Below are the code and all the weights of a small trained network. Each question names an input and a target symbol and asks about switching units off, where a switched-off unit gives its printed mean instead of its output.

import numpy as np


def w(rows, s, z=0):
    codes = np.array(rows[::2]) - 128.0
    scale = np.full(codes.shape[1], s)
    scale[-1] = z or s
    return codes * scale


def f(y):
    return np.maximum(y, 0)


def softmax(a):
    e = np.exp(a - a.max(-1, keepdims=True))
    return e / e.sum(-1, keepdims=True)


def log_softmax(a):
    a = a - a.max(-1, keepdims=True)
    return a - np.log(np.exp(a).sum(-1, keepdims=True))


def net(x, mask):
    ids = ['γδεζηθξπτφ'.index(c) for c in x.split()]
    T = len(ids)
    res = E[ids] + P[:T]
    u = 0
    for l in range(2):
        r = res
        for j in range(2):
            rows = slice(3 * j, 3 * j + 3)
            q, k, v = (r @ M[l][rows].T for M in (Q, K, V))
            z = softmax(np.where(np.tri(T) > 0, q @ k.T / 3**0.5, -1e9)) @ v
            o = O[l][rows]
            res = res + np.where(mask[u + j], z, o[:, -1]) @ o[:, :-1]
        u += 2
        y = f(res @ A[l][:, :-1].T + A[l][:, -1])
        res = res + np.where(mask[u : u + 4], y, B[l][:, -1]) @ B[l][:, :-1]
        u += 4
    return log_softmax(res[-1] @ U[:, :-1].T + U[:, -1])


Q, K, V, O, A, B = {}, {}, {}, {}, {}, {}
E = w([
[137,48,218,190,74,196,170,65,47],'γ',
[241,181,151,174,179,161,101,22,82],'δ',
[143,150,61,166,50,111,93,53,165],'ε',
[203,92,155,154,130,97,139,97,127],'ζ',
[184,133,200,45,154,39,108,63,98],'η',
[89,87,102,93,156,158,117,47,102],'θ',
[84,78,157,157,84,102,144,87,164],'ξ',
[223,77,41,117,149,68,100,142,143],'π',
[246,156,101,73,111,105,175,151,80],'τ',
[202,135,114,196,249,167,126,186,186],'φ',
],0.018)
P = w([
[174,74,171,108,1,254,99,57,237],'0',
[175,64,157,115,13,189,95,73,184],'1',
[162,75,152,116,31,170,112,70,161],'2',
[152,78,139,131,69,141,129,83,149],'3',
[134,81,123,142,95,129,143,94,144],'4',
[119,90,111,146,121,113,158,102,135],'5',
[109,97,104,158,142,96,171,109,120],'6',
[104,105,98,156,169,77,178,120,104],'7',
[103,122,92,160,195,67,191,124,101],'8',
[91,136,85,158,216,53,198,135,82],'9',
[95,158,91,161,237,44,198,141,64],'10',
[97,160,72,161,252,48,220,147,49],'11',
],0.0074)
Q[0] = w([
[110,152,157,148,92,137,121,98,132],'L0H0',
[74,159,130,119,70,144,109,200,163],'L0H0',
[151,133,139,175,112,107,118,130,131],'L0H0',
[143,84,138,102,157,98,82,42,124],'L0H1',
[145,150,146,134,113,132,97,56,127],'L0H1',
[107,177,148,99,49,181,93,251,146],'L0H1',
],0.013)
K[0] = w([
[139,126,116,72,123,127,103,129,164],'L0H0',
[203,126,145,92,87,188,122,110,156],'L0H0',
[132,161,153,126,141,138,131,114,128],'L0H0',
[110,176,118,91,172,132,163,213,38],'L0H1',
[93,187,115,97,171,141,120,157,137],'L0H1',
[173,75,159,125,13,173,85,80,252],'L0H1',
],0.012)
V[0] = w([
[185,119,115,73,154,140,122,83,133],'L0H0',
[59,92,156,134,124,147,194,123,61],'L0H0',
[84,168,87,111,114,169,40,137,166],'L0H0',
[109,145,116,201,98,120,253,176,126],'L0H1',
[88,204,101,155,134,64,142,139,107],'L0H1',
[201,139,105,107,70,154,254,155,151],'L0H1',
],0.0073)
O[0] = w([
[172,73,135,97,170,37,111,10,60,253],'L0H0',
[109,148,206,118,199,128,134,189,17,108],'L0H0',
[194,175,122,69,90,92,3,105,171,34],'L0H0',
[169,184,119,84,135,201,179,117,137,9],'L0H1',
[91,176,57,111,141,61,132,101,223,67],'L0H1',
[184,155,137,104,95,150,249,88,73,174],'L0H1',
],0.007,0.0062)
A[0] = w([
[59,156,121,119,47,211,150,210,94,5],'L0N0',
[197,244,123,214,116,87,63,139,1,172],'L0N1',
[98,126,57,89,115,125,144,61,80,113],'L0N2',
[103,96,154,112,143,190,115,151,213,41],'L0N3',
],0.0068,0.0029)
B[0] = w([
[139,55,76,154,73,2,40,104,134,130],'L0N0',
[61,69,92,116,145,125,176,86,142,231],'L0N1',
[113,147,77,100,118,128,77,182,75,254],'L0N2',
[158,170,142,113,89,153,126,102,79,132],'L0N3',
],0.01,0.0064)
Q[1] = w([
[146,153,31,140,154,154,220,153,158],'L1H0',
[190,180,176,38,55,165,145,237,219],'L1H0',
[52,239,186,96,125,163,58,69,146],'L1H0',
[127,168,138,144,151,118,141,148,77],'L1H1',
[147,248,169,131,75,176,70,143,201],'L1H1',
[2,145,220,70,114,156,90,112,147],'L1H1',
],0.0074)
K[1] = w([
[111,179,146,142,120,106,121,106,128],'L1H0',
[134,77,197,185,65,153,137,44,124],'L1H0',
[209,133,129,160,4,144,118,185,153],'L1H0',
[101,123,120,67,133,122,161,81,132],'L1H1',
[182,91,161,103,88,171,92,89,88],'L1H1',
[161,69,179,88,78,136,133,162,136],'L1H1',
],0.011)
V[1] = w([
[145,120,38,155,122,149,109,184,91],'L1H0',
[80,127,107,32,111,213,30,124,60],'L1H0',
[84,87,118,160,151,156,149,81,137],'L1H0',
[229,126,156,180,255,151,141,185,143],'L1H1',
[153,118,183,155,105,130,150,176,177],'L1H1',
[163,88,65,92,153,108,116,216,101],'L1H1',
],0.0079)
O[1] = w([
[184,71,86,102,94,164,84,254,160,96],'L1H0',
[30,142,55,88,170,124,87,193,83,219],'L1H0',
[125,99,57,136,161,204,196,131,169,193],'L1H0',
[109,114,191,73,98,172,30,20,114,120],'L1H1',
[9,172,172,178,106,140,131,107,154,2],'L1H1',
[152,132,142,201,104,137,33,137,23,165],'L1H1',
],0.0076,0.0073)
A[1] = w([
[55,179,196,243,149,210,62,124,244,113],'L1N0',
[98,143,243,106,174,96,218,100,185,94],'L1N1',
[186,128,165,251,251,185,94,222,254,198],'L1N2',
[144,113,137,38,43,64,88,33,136,254],'L1N3',
],0.0056,0.0044)
B[1] = w([
[77,158,121,170,158,115,139,84,14,142],'L1N0',
[201,205,213,135,204,164,128,212,190,161],'L1N1',
[47,157,2,157,131,191,71,31,67,138],'L1N2',
[84,198,122,166,138,132,129,138,164,249],'L1N3',
],0.0084,0.012)
U = w([
[135,45,190,99,104,156,136,170,100,90],'γ',
[152,41,99,31,139,142,137,84,199,1],'δ',
[131,171,58,129,91,113,143,165,164,140],'ε',
[172,99,146,81,126,163,119,178,175,172],'ζ',
[119,125,153,113,122,3,126,107,108,152],'η',
[96,71,116,40,138,118,84,185,123,168],'θ',
[62,144,131,105,155,143,174,211,189,250],'ξ',
[231,35,138,97,112,97,36,152,164,71],'π',
[167,162,114,31,77,124,171,147,71,83],'τ',
[111,149,115,65,92,148,85,118,157,249],'φ',
],0.0069,0.0036)

Each question gives the input, a string of symbols that net reads in full, and the target symbol t.
The units are the heads (3 rows each of Q, K, V and O) and the neurons (one row each of A and B). Each row of codes is followed by its name. A weight is (code - 128) times the scale printed after its matrix; where a second scale follows, it is the last column's (O, A, B and U).
mask holds one flag per unit, layer by layer, with each layer's heads first. A switched-off unit (its flag False) gives its mean, the last column of its rows in O or B, instead of its output. The means were averaged over made-up inputs and are rounded, as every weight is.
A unit's drop is (log p(t) with every unit on - log p(t) with that unit switched off) / (log p(t) with every unit on - log p(t) with every unit switched off).
The circuit of an input: a set's keep is (log p(t) with only the set's units on - log p(t) with every unit switched off) / (log p(t) with every unit on - log p(t) with every unit switched off). Starting from all 12 units, units are removed one at a time, each time the one whose removal leaves the highest keep (on an exact tie, the one counted first), for as long as the keep stays at least 0.8.
units of the circuit, in order: the units of the circuit, biggest drop first
most important unit: the unit with the biggest drop
k most important neurons: the k neurons with the biggest drops, biggest first
k most important neurons of layer l: the k neurons of layer l with the biggest drops, biggest first
input τ γ θ ζ, target θ: most important unit -> L1H0
input ξ η η η η η θ γ θ φ η, target φ: units of the circuit, in order -> [L1H1 L1N3 L0H0]
input τ η θ γ τ γ θ δ, target θ: units of the circuit, in order -> [L1H0 L0N2 L0N1]
input π ζ ζ η ξ γ η π ε θ δ, target δ: units of the circuit, in order -> [L0N1 L1H1]
input η θ π, target θ: units of the circuit, in order -> [L1H0 L0N2]
input θ θ η η ε γ π θ ξ η φ φ, target η: 2 most important neurons -> [L1N0 L0N2]
input θ γ θ θ ε θ η, target θ: units of the circuit, in order -> [L1H0 L0N2]
input θ γ φ θ, target φ: units of the circuit, in order -> [L1H1 L1N3]
input τ θ δ ξ η η η ε ζ τ τ ε, target τ: units of the circuit, in order -> [L0H1 L0N2]
input θ η τ ε π η θ θ γ ε, target θ: units of the circuit, in order -> [L1H0 L1N3 L0N2]
input ε δ θ η τ τ δ π ε γ η π, target π: units of the circuit, in order -> [L1H1 L1H0 L0H0]
input η θ η θ θ φ φ θ η φ θ φ, target θ: units of the circuit, in order -> [L1H0 L1H1 L0N2]
input π η φ τ, target φ: units of the circuit, in order -> [L1H1 L1N3]
input ζ η δ η γ γ γ τ, target γ: most important unit -> L0H0
input ε θ ε θ δ ξ θ η θ η, target θ: units of the circuit, in order -> [L0N2 L1H0]
input φ δ θ θ η η η η η δ δ τ, target δ: units of the circuit, in order -> [L0N1 L1H0 L1H1]
input δ η θ η δ η η η δ η φ δ, target φ: 2 most important neurons of layer 0 -> [L0N1 L0N2]
input θ π γ, target π: units of the circuit, in order -> [L0H0 L1H0]
input γ η ξ, target ξ: 2 most important neurons -> [L1N1 L0N2]
input ξ δ θ η δ η η δ η δ φ, target δ: 2 most important neurons of layer 1 -> [L1N3 L1N2]
input γ γ δ δ φ γ θ γ π, target π: 2 most important neurons -> [L0N1 L1N3]
input δ η γ η τ, target η: most important neuron of layer 0 -> [L0N1]
input η η ζ τ η δ θ γ, target θ: 2 most important neurons of layer 0 -> [L0N2 L0N1]
input η η η η τ δ ζ, target δ: 2 most important neurons of layer 0 -> [L0N1 L0N2]
input ε τ τ φ ξ, target φ: 2 most important neurons -> [L1N3 L0N1]
input δ δ φ π η τ θ τ ξ γ, target τ: 2 most important neurons of layer 0 -> [L0N1 L0N2]
input τ θ η η η θ ε η θ, target θ: most important neuron of layer 1 -> [L1N3]
